The same points measured another way (B), then each row and its match in B:
B:
(62): [ 10 -35  12   2  -4  -9   2  -7   9  -5  21   2  11 -17  -3   2  16   7]
(75): [  2 -24  -1   3  -8  -8   6 -15   8   4  -5  -8  13 -11  -1   4   4   2]
(86): [-13  24 -11  -2 -13  -7   8   0  13  16 -14   8  -1   6   0  -7   3   1]
(74): [ -4 -15  -2  -3  -4  -9   5  -8  10   8  -8  -1   9  -5   3   8   4   6]
(92): [ -5  10 -11   4  -1  -7  11 -12  -4  17 -35  -5   5  -2  -3   0  -8   2]
(31): [  8 -30  10  14  -1  -8   6 -16  -4   4  -1   0  14 -13 -15   1  18   1]
(98): [  7 -15  -2 -12 -16 -20  -2  -2  15  -5  30  12   1 -18  -6  -1  27   8]
(39): [-16  12 -13  -4 -12  -5   8  -3  30  17 -20   0  11   6  11  -1  -6   0]
(82): [ -8  11  -4 -11 -11  -3  -2   5  13  -3  10   6  -6   4   9  -1   1   4]
(65): [ -8  -4  -3  14   0  11  17 -16  16  22 -34 -12  16   3  -7   3 -18 -12]
(47): [ -6   2  -5   9  -9  -7  13 -10   9  18 -18   5   9  -4  -9   0   5  -1]
(48): [ -9  11 -10  -3  -7  -8   8  -3  17   9 -13  -1   2   5   4   0  -5   3]
(66): [ -3   8 -10 -13 -16 -15   4  -2  22   8 -10   3   2  -4   5  -3   5   5]
(58): [  7  -8   6  -4 -11 -14  -2   2   5  -6  30  14   0 -14 -11   2  26   7]
(93): [ -9 -10 -12   6 -14 -12  14 -14  20  22 -23  -7  21  -6  -1   5   2  -1]
(71): [  3 -25   8  10   5   3   3 -10   1   4  -4  -9  13  -8 -11   4   2  -2]
(64): [ -2 -22  11  17   1  12  10 -15  13  12 -13  -3  18  -4  -2   0  -9  -5]
(57): [ -3  21 -21  -6 -16 -29   0  -6 -13   2 -12   5  -7  -7 -10  -2  20   8]
(54): [ -2 -11   1   7  -8  -6   7  -7  10  10  -7   6  11 -10 -15  -5   9  -3]
(63): [ -3   6   5  14   9  11   6  -4  -9  14 -27  -7   7   6  -9   4 -16 -12]
(33): [ 10 -22  19   5   8   9  -3  -1  -2  -5  11   3   8  -2  -8   3   3  -3]
(40): [ -5   4  -6  13   1   8  11  -9   3  21 -34  -7  13   2  -6  -2 -13  -9]
(76): [ -9  -3  -8   6  -2   1   8  -8  17  21 -24  -8  13   1   6   4  -9  -2]
(29): [-20  22  -1   4 -10   9  14  -2  26  21 -26   7   7  13  -1  -7 -11  -8]
(85): [-11  12  -4  11  -9   1  14  -7   7  22 -35   0  12   5 -14  -7  -4 -13]
(95): [  2  -8   3   9  -5  -5   8 -11  -3   8  -3   7   8 -11 -17  -1  14  -1]
(88): [  8 -23  23  11  -4   5   5  -3  10  -3  20  15   9  -8 -16  -4  20  -5]
(42): [ -8  -4  -6   1  -8  -4   8  -9  19  12 -23  -6  14  -5  -1  -2   1   0]

[  2  13  32   4   4  21  -8  -2  -6  -2  -4  -8 -26   5   7 -22  12 -10
  10  10  -3  12  11  -5 -15   2] => (93)
[  0   7  26   0   2   9  -6  -3  -8  -1  -2  -2 -13   3   8  -9   4  -8
   9  13  -2   0   4  -1  -5   5] => (74)
[  3   4   2  -9  -1  21   3   4  -1   7   1 -37   1   2  -8   4  22   1
  -5  -3   0 -36  -5   6  12   4] => (88)
[ -6   3  42 -27  -5   9  -4   7   7   1   4  32  16  11   7 -18  14 -10
   1  -3   1   9   5 -14  -5  -4] => (57)
[ -5  -4  32 -16 -10  17  -2   7  -1  10   3 -13  23   6   1   8  19  -8
  -1   4   1 -28 -10 -17  14   7] => (58)
[  3  13  25   8   5  14  -5  -1 -10   1  -4 -11 -17   3   5 -15   9  -8
   7   6  -3   9   8  -3 -19   3] => (42)
[ -3   5  14  12  -1   4  -4   0  -6   0  -3  -4   1   1   6  -5   2  -6
   2   5  -2  22   3 -12 -18   3] => (48)
[  1   6  -3  26  -1  12  -1   5 -10   4  -4 -26   1   0   0 -11   8   0
  -7 -13  -1  30   9  -3 -33  -1] => (29)
[  5  13  -4  -3   5  12   0  -1  -3  -1  -1  -3 -23   6   0 -32  12   0
  -6 -12   0  12  18  10 -19  -7] => (85)
[ -5   4  42  10  -4  10  -8   4  -8   2  -3  -3   9   4   8  -7  10 -12
   5  10  -2   8   0 -26 -15   7] => (66)
[  2  12   8  -6   3   5  -2  -1  -1  -5  -1  22 -25   6   3 -25   8  -3
   2  -6  -1  20  16  13 -14  -5] => (92)
[  1   8  19  -8   2  17  -3   4  -3   1  -1  -6 -17   7   4 -20  19  -5
  -1  -9  -1   5  14   5 -12  -2] => (47)
[  2  11  17  14   5   9  -6  -3 -12  -4  -5  -2 -25   1   7 -14   2  -6
   8   4  -3  18  13  -1 -20   1] => (76)
[  8  14  -8   9  11  11  -2  -7  -5  -5  -5 -21 -38  -2  -2 -15   5   2
   5   2  -2  -5  12  20  -9  -1] => (64)
[ -3  -1  50 -13 -10  21  -9   7  -6   9   0 -14  21   7   7   3  16 -16
   8  15  -1 -25 -13 -26  10  10] => (98)
[  6  12 -13   6   9   3   0  -4  -3  -5  -2   5 -32   1  -1 -26   3   1
   1  -8  -1  16  16  15 -14  -5] => (40)
[  6   8  -3  -9   9   9  -1  -5  -2  -2  -1  -3 -31   1  -1 -11   3   0
   6   6  -1 -16   7  15   9   0] => (71)
[ -3   1  20   7  -6  11  -2   7  -2   2   0 -10  18   4   1 -10   8  -3
  -8  -9   0  24   2 -15 -20   1] => (86)
[  2   7   7 -22   0  18   0   3   2   4   2  -4 -11   8  -2 -14  20  -3
  -2  -7   1 -14   7   7   2  -3] => (95)
[ -2   8  31  23  -2  12  -7   3 -14   2  -5 -21   3   0   7  -6   4  -7
   3   6  -3  27   1 -19 -24   5] => (39)
[  6  11  18 -27   6  19  -1  -2  -1   1   0  -2 -29   8   0 -16  22  -2
   5   3   0 -30  10  16  14  -3] => (31)
[  8  19 -15  11  13   9   0  -8  -4  -6  -5  -7 -42  -1   0 -28   1   2
   3  -3  -3  17  20  20 -17  -4] => (65)
[  2   9  20  -5   0  18  -2   3  -5   3  -1 -14 -11   5   2 -14  17  -5
   2   0  -1 -10   6  -1  -4   1] => (54)
[  2  10  25  -4   4  12  -7  -5  -7  -2  -3  -3 -24   2   6 -13   7  -6
  14  16  -3  -5   4   0   0   2] => (75)
[  4   1 -13  -5   3   3   3  -3   1   3   0 -16 -10  -1  -5   4   4   5
   0   0   0 -23  -1  14  15   1] => (33)
[  7   8 -31  -1   9  -3   4  -5   1  -6  -1   8 -28   1  -5 -19  -2   8
  -4 -13   1  10  17  27  -6  -9] => (63)
[ -5  -5  19  13  -5   0  -5   3  -5   3  -1  -7  24  -2   4   8  -6  -4
   2   6  -1  14  -9 -22  -9   5] => (82)
[  1   1  25  -8  -2  16  -4  -1  -6   5  -1 -22  -5   2   4   9  13  -7
  11  16  -1 -27  -8  -6  13  10] => (62)
